Below are the code and all the weights of a small trained network. Each question names an input and a class and asks about switching units off, where a switched-off unit gives its printed mean instead of its output.

import numpy as np


def w(rows, s, z=0):
    codes = np.array(rows[::2]) - 128.0
    scale = np.full(codes.shape[1], s)
    scale[-1] = z or s
    return codes * scale


def f(y):
    return np.maximum(y, 0)


def log_softmax(a):
    a = a - a.max(-1, keepdims=True)
    return a - np.log(np.exp(a).sum(-1, keepdims=True))


def net(x, mask):
    res = np.array(x, float).reshape(1, 6) / 4 @ E
    y = f(res @ A[0][:, :-1].T + A[0][:, -1])
    res = res + np.where(mask, y, B[0][:, -1]) @ B[0][:, :-1]
    return log_softmax(res[-1] @ U[:, :-1].T + U[:, -1])


A, B = {}, {}
E = w([
[145,54,61,242,38,166,125,192],'x0',
[129,153,232,196,19,161,99,202],'x1',
[125,146,23,223,213,80,173,95],'x2',
[8,99,132,67,198,166,73,214],'x3',
[207,169,56,176,156,219,1,101],'x4',
[175,201,125,64,155,141,161,180],'x5',
],0.0093)
A[0] = w([
[43,100,149,136,215,83,164,130,156],'n1',
[166,121,57,249,87,148,44,126,200],'n2',
[15,86,194,115,119,137,68,215,233],'n3',
[171,154,31,163,107,94,179,38,222],'n4',
[176,108,58,172,131,159,128,57,254],'n5',
[188,205,136,50,169,35,135,61,216],'n6',
[74,166,168,84,122,46,198,104,131],'n7',
[106,190,147,41,163,194,62,48,105],'n8',
[169,129,184,120,62,177,166,255,199],'n9',
[5,53,33,44,157,87,134,65,218],'n10',
[227,173,192,68,121,203,50,160,238],'n11',
[79,115,121,131,147,82,112,151,67],'n12',
],0.0091,0.0046)
B[0] = w([
[66,171,126,146,150,108,182,157,198],'n1',
[152,55,157,184,97,148,109,133,239],'n2',
[45,91,166,139,94,159,166,142,251],'n3',
[188,125,76,140,163,108,106,154,220],'n4',
[192,98,80,132,187,151,86,156,210],'n5',
[171,187,76,49,132,141,148,118,220],'n6',
[130,170,110,106,146,109,200,129,204],'n7',
[116,129,147,109,182,195,112,119,198],'n8',
[127,70,128,65,11,143,170,131,236],'n9',
[81,149,84,177,216,101,71,127,231],'n10',
[115,168,187,130,54,164,97,70,231],'n11',
[102,176,110,170,115,182,94,154,151],'n12',
],0.011,0.016)
U = w([
[27,169,177,164,172,91,195,172,240],'0',
[128,120,111,146,212,46,114,164,11],'1',
[95,69,183,156,182,141,97,97,19],'2',
[193,209,128,46,155,58,209,112,151],'3',
[254,69,156,247,113,157,130,162,252],'4',
[95,94,195,92,45,139,185,151,161],'5',
[162,205,186,58,143,212,67,50,119],'6',
],0.0095,0.0022)

Each question gives the input, the list of numbers given to net, and the class t.
The units are the neurons (one row each of A and B). Each row of codes is followed by its name. A weight is (code - 128) times the scale printed after its matrix; where a second scale follows, it is the last column's (A, B and U).
mask holds one flag per neuron, in row order. A switched-off neuron (its flag False) gives its mean, the last column of its row in B, instead of its output. The means were averaged over made-up inputs and are rounded, as every weight is.
A unit's drop is (log p(t) with every unit on - log p(t) with that unit switched off) / (log p(t) with every unit on - log p(t) with every unit switched off).
The circuit of an input: a set's keep is (log p(t) with only the set's units on - log p(t) with every unit switched off) / (log p(t) with every unit on - log p(t) with every unit switched off). Starting from all 12 units, units are removed one at a time, each time the one whose removal leaves the highest keep (on an exact tie, the one counted first), for as long as the keep stays at least 0.8.
circuit, biggest first: the units of the circuit, biggest drop first
most important unit: the unit with the biggest drop
k most important neurons: the k neurons with the biggest drops, biggest first
drop of u: that unit's drop, to one decimal
input [-2,-6,6,-8,-6,-8], class 1: circuit, biggest first : [n10]
input [-4,3,6,1,2,-1], class 1: circuit, biggest first : [n11; n3]
input [3,1,-4,4,-5,-8], class 0: circuit, biggest first : [n10; n2]
input [-8,6,7,-6,7,0], class 4: 2 most important neurons : [n2; n4]
input [-5,1,-1,8,2,2], class 0: 2 most important neurons : [n3; n1]
input [1,7,-1,-3,4,5], class 5: 2 most important neurons : [n9; n11]
input [0,-7,2,3,-4,5], class 1: 2 most important neurons : [n10; n3]
input [4,3,-8,-7,3,2], class 5: 2 most important neurons : [n9; n11]
input [-2,-1,-3,0,-3,8], class 3: 3 most important neurons : [n6; n7; n2]
input [1,-5,-8,-6,-2,6], class 3: 3 most important neurons : [n6; n2; n3]
input [-2,-8,-5,3,-2,3], class 0: 2 most important neurons : [n10; n1]
input [-6,-5,2,-5,0,-8], class 1: 3 most important neurons : [n10; n9; n5]
input [1,-4,6,2,8,2], class 4: drop of n2 : 0.3
input [-2,-4,3,3,0,0], class 1: drop of n10 : 0.3
input [-7,5,6,1,-3,4], class 3: most important unit : n6
input [-6,-7,-5,-8,0,-6], class 3: drop of n6 : 0.2
